Below is a small trained network, with its code and all its weights. Each question gives an input and a class and asks what happens when units are switched off, that is, made to give their printed mean instead of their output.

import numpy as np


def w(rows, s, z=0):
    codes = np.array(rows[::2]) - 128.0
    scale = np.full(codes.shape[1], s)
    scale[-1] = z or s
    return codes * scale


def norm(h):
    return h / np.sqrt((h * h).mean(-1, keepdims=True) + 1e-5)


def f(y):
    return y / 2 * (1 + np.tanh(0.7978845608 * (y + 0.044715 * y**3)))


def log_softmax(a):
    a = a - a.max(-1, keepdims=True)
    return a - np.log(np.exp(a).sum(-1, keepdims=True))


def net(x, mask):
    res = np.array(x, float).reshape(1, 5) / 4 @ E
    u = 0
    for l in range(2):
        y = f(norm(res) @ A[l][:, :-1].T + A[l][:, -1])
        res = res + np.where(mask[u : u + 16], y, B[l][:, -1]) @ B[l][:, :-1]
        u += 16
    return log_softmax(norm(res)[-1] @ U[:, :-1].T + U[:, -1])


A, B = {}, {}
E = w([
[128,127,128],'x0',
[129,127,128],'x1',
[214,166,173],'x2',
[253,99,61],'x3',
[127,52,176],'x4',
],0.0065)
A[0] = w([
[206,73,94,67],'L0N1',
[17,107,141,69],'L0N2',
[132,143,125,100],'L0N3',
[65,80,53,67],'L0N4',
[55,216,108,67],'L0N5',
[105,130,180,67],'L0N6',
[171,10,89,2],'L0N7',
[84,181,130,84],'L0N8',
[138,31,1,72],'L0N9',
[119,174,20,79],'L0N10',
[79,144,103,148],'L0N11',
[47,110,109,93],'L0N12',
[161,41,108,73],'L0N13',
[126,233,199,99],'L0N14',
[85,208,162,98],'L0N15',
[144,154,118,156],'L0N16',
],0.0097,0.0065)
B[0] = w([
[148,82,99,214],'L0N1',
[190,53,120,236],'L0N2',
[127,121,118,102],'L0N3',
[172,150,143,169],'L0N4',
[2,109,101,180],'L0N5',
[105,80,159,114],'L0N6',
[23,81,105,164],'L0N7',
[46,113,111,134],'L0N8',
[81,220,103,254],'L0N9',
[114,128,99,185],'L0N10',
[142,68,59,186],'L0N11',
[162,110,116,185],'L0N12',
[23,106,94,166],'L0N13',
[130,193,145,215],'L0N14',
[115,138,114,183],'L0N15',
[162,159,113,184],'L0N16',
],0.0075,0.0027)
A[1] = w([
[153,45,125,176],'L1N1',
[34,151,140,85],'L1N2',
[113,109,219,36],'L1N3',
[188,61,139,158],'L1N4',
[181,182,158,110],'L1N5',
[116,48,165,78],'L1N6',
[93,125,66,84],'L1N7',
[154,163,152,113],'L1N8',
[152,75,118,57],'L1N9',
[89,254,156,43],'L1N10',
[162,17,186,137],'L1N11',
[204,165,61,210],'L1N12',
[166,130,229,93],'L1N13',
[113,103,215,101],'L1N14',
[140,197,254,5],'L1N15',
[36,21,82,131],'L1N16',
],0.014,0.0031)
B[1] = w([
[143,104,211,182],'L1N1',
[192,72,157,169],'L1N2',
[106,254,80,145],'L1N3',
[101,82,179,177],'L1N4',
[137,2,77,163],'L1N5',
[141,147,156,167],'L1N6',
[145,162,104,168],'L1N7',
[170,81,76,139],'L1N8',
[85,102,147,142],'L1N9',
[128,55,217,168],'L1N10',
[71,149,172,197],'L1N11',
[67,142,136,213],'L1N12',
[100,181,121,160],'L1N13',
[57,237,100,152],'L1N14',
[92,187,140,165],'L1N15',
[217,94,107,254],'L1N16',
],0.0084,0.0094)
U = w([
[207,74,76,134],'0',
[145,108,244,27],'1',
[109,249,94,248],'2',
],0.02,0.0014)

Each question gives the input, the list of numbers given to net, and the class t.
The units are the neurons (one row each of A and B). Each row of codes is followed by its name. A weight is (code - 128) times the scale printed after its matrix; where a second scale follows, it is the last column's (A, B and U).
mask holds one flag per neuron, layer by layer. A switched-off neuron (its flag False) gives its mean, the last column of its row in B, instead of its output. The means were averaged over made-up inputs and are rounded, as every weight is.
A unit's drop is (log p(t) with every unit on - log p(t) with that unit switched off) / (log p(t) with every unit on - log p(t) with every unit switched off).
The circuit of an input: a set's keep is (log p(t) with only the set's units on - log p(t) with every unit switched off) / (log p(t) with every unit on - log p(t) with every unit switched off). Starting from the 12 units with the biggest drops (on a tie, the unit counted first), units are removed one at a time, each time the one whose removal leaves the highest keep (on an exact tie, the one counted first), for as long as the keep stays at least 0.8.
circuit, biggest first: the units of the circuit, biggest drop first
top k neurons: the k neurons with the biggest drops, biggest first
top k neurons in layer l: the k neurons of layer l with the biggest drops, biggest first
drop of u: that unit's drop, to one decimal
input [7,8,4,0,-8], class 1: circuit, biggest first : L1N10
input [-6,-4,1,7,1], class 1: top 4 neurons : L1N16, L0N1, L1N12, L0N14
input [6,2,-2,0,-1], class 0: top 4 neurons : L0N11, L0N14, L0N5, L0N2
input [-5,-1,-4,1,5], class 0: top 2 neurons : L0N9, L1N16
input [-3,-1,1,-2,-8], class 1: top 3 neurons : L1N10, L0N14, L1N2
input [-4,-5,6,-7,-8], class 1: top 2 neurons : L1N10, L1N2
input [-4,-4,-3,5,-8], class 2: top 2 neurons : L1N16, L1N12
input [-5,-8,6,-1,-7], class 1: top 2 neurons : L1N10, L1N16
input [3,4,2,-4,-7], class 1: top 2 neurons : L1N10, L0N14
input [8,-2,-8,0,-7], class 0: top 2 neurons : L0N5, L1N16
input [2,8,0,6,-2], class 2: top 2 neurons in layer 0 : L0N9, L0N2
input [3,4,-4,-1,-7], class 0: drop of L0N5 : 0.2
input [5,-3,4,5,5], class 1: drop of L0N4 : 0.0
input [6,8,2,-1,-8], class 1: drop of L1N10 : 1.5
input [6,1,8,2,-8], class 0: circuit, biggest first : L1N5
